Here is a tiny trained network, its code and every weight. The questions are about switching its units off for an input and a class, where a switched-off unit gives its printed mean instead of its output.

import numpy as np


def w(rows, s, z=0):
    codes = np.array(rows[::2]) - 128.0
    scale = np.full(codes.shape[1], s)
    scale[-1] = z or s
    return codes * scale


def norm(h):
    return h / np.sqrt((h * h).mean(-1, keepdims=True) + 1e-5)


def f(y):
    return np.maximum(y, 0)


def log_softmax(a):
    a = a - a.max(-1, keepdims=True)
    return a - np.log(np.exp(a).sum(-1, keepdims=True))


def net(x, mask):
    res = np.array(x, float).reshape(1, 3) / 4 @ E
    u = 0
    for l in range(2):
        y = f(norm(res) @ A[l][:, :-1].T + A[l][:, -1])
        res = res + np.where(mask[u : u + 4], y, B[l][:, -1]) @ B[l][:, :-1]
        u += 4
    return log_softmax(norm(res)[-1] @ U[:, :-1].T + U[:, -1])


A, B = {}, {}
E = w([
[240,55,173,170,55],'x0',
[120,1,54,36,132],'x1',
[127,241,165,26,98],'x2',
],0.00097)
A[0] = w([
[159,95,44,17,128,32],'0.n0',
[108,64,73,107,166,82],'0.n1',
[189,113,131,126,93,4],'0.n2',
[138,137,92,3,158,147],'0.n3',
],0.0044,0.0015)
B[0] = w([
[100,168,252,171,139,224],'0.n0',
[80,26,155,250,122,204],'0.n1',
[202,77,199,190,105,159],'0.n2',
[4,114,62,40,58,253],'0.n3',
],0.0029,0.0026)
A[1] = w([
[128,101,45,188,235,8],'1.n0',
[155,60,78,139,101,132],'1.n1',
[254,99,142,148,133,13],'1.n2',
[107,227,164,107,136,96],'1.n3',
],0.0044,0.0014)
B[1] = w([
[132,100,61,197,228,179],'1.n0',
[95,253,141,97,143,191],'1.n1',
[156,70,54,108,98,204],'1.n2',
[192,175,120,121,164,252],'1.n3',
],0.0063,0.0022)
U = w([
[18,31,163,138,103,163],'0',
[232,237,166,148,181,169],'1',
[153,97,134,121,146,1],'2',
[248,38,87,170,38,174],'3',
[70,204,76,13,109,131],'4',
[167,93,207,95,68,75],'5',
[122,80,65,254,239,171],'6',
[142,86,173,93,119,36],'7',
],0.01,0.0069)

Each question gives the input, the list of numbers given to net, and the class t.
The units are the neurons (one row each of A and B). Each row of codes is followed by its name. A weight is (code - 128) times the scale printed after its matrix; where a second scale follows, it is the last column's (A, B and U).
mask holds one flag per neuron, layer by layer. A switched-off neuron (its flag False) gives its mean, the last column of its row in B, instead of its output. The means were averaged over made-up inputs and are rounded, as every weight is.
A unit's drop is (log p(t) with every unit on - log p(t) with that unit switched off) / (log p(t) with every unit on - log p(t) with every unit switched off).
The circuit of an input: a set's keep is (log p(t) with only the set's units on - log p(t) with every unit switched off) / (log p(t) with every unit on - log p(t) with every unit switched off). Starting from all 8 units, units are removed one at a time, each time the one whose removal leaves the highest keep (on an exact tie, the one counted first), for as long as the keep stays at least 0.8.
circuit, biggest first: the units of the circuit, biggest drop first
most important unit: the unit with the biggest drop
top k neurons: the k neurons with the biggest drops, biggest first
k most important neurons of layer l: the k neurons of layer l with the biggest drops, biggest first
drop when u is switched off: that unit's drop, to one decimal
input [-4,4,3], class 0: circuit, biggest first -> (0.n1, 1.n3)
input [7,-7,-2], class 3: most important unit -> 1.n2
input [1,5,2], class 0: top 2 neurons -> (0.n0, 0.n1)
input [-2,8,2], class 0: circuit, biggest first -> (0.n0, 0.n1)
input [5,-7,-7], class 3: top 2 neurons -> (1.n2, 0.n1)
input [-6,7,3], class 0: circuit, biggest first -> (0.n1, 1.n3)
input [-6,7,-4], class 0: circuit, biggest first -> (0.n0, 1.n3)
input [-6,5,-3], class 0: top 2 neurons -> (0.n3, 0.n0)
input [6,-4,5], class 3: circuit, biggest first -> (1.n2, 0.n3, 0.n0)
input [3,-5,-5], class 3: top 2 neurons -> (0.n3, 1.n2)
input [-8,8,6], class 0: circuit, biggest first -> (0.n1, 1.n1, 1.n3)
input [3,-3,1], class 3: 2 most important neurons of layer 0 -> (0.n3, 0.n0)
input [4,-7,-6], class 3: 3 most important neurons of layer 1 -> (1.n2, 1.n0, 1.n3)
input [-5,3,-2], class 0: most important unit -> 0.n3
input [-4,5,4], class 0: 2 most important neurons of layer 1 -> (1.n1, 1.n3)
input [3,-5,-4], class 3: 2 most important neurons of layer 1 -> (1.n2, 1.n0)
input [-6,4,-3], class 0: 2 most important neurons of layer 0 -> (0.n3, 0.n0)
input [5,-3,2], class 3: drop when 1.n2 is switched off -> 0.1
input [3,-2,0], class 3: drop when 1.n2 is switched off -> 0.2
input [-3,7,1], class 0: drop when 0.n1 is switched off -> 0.2
input [3,6,1], class 0: most important unit -> 0.n0
input [4,-2,2], class 3: drop when 1.n2 is switched off -> 0.1
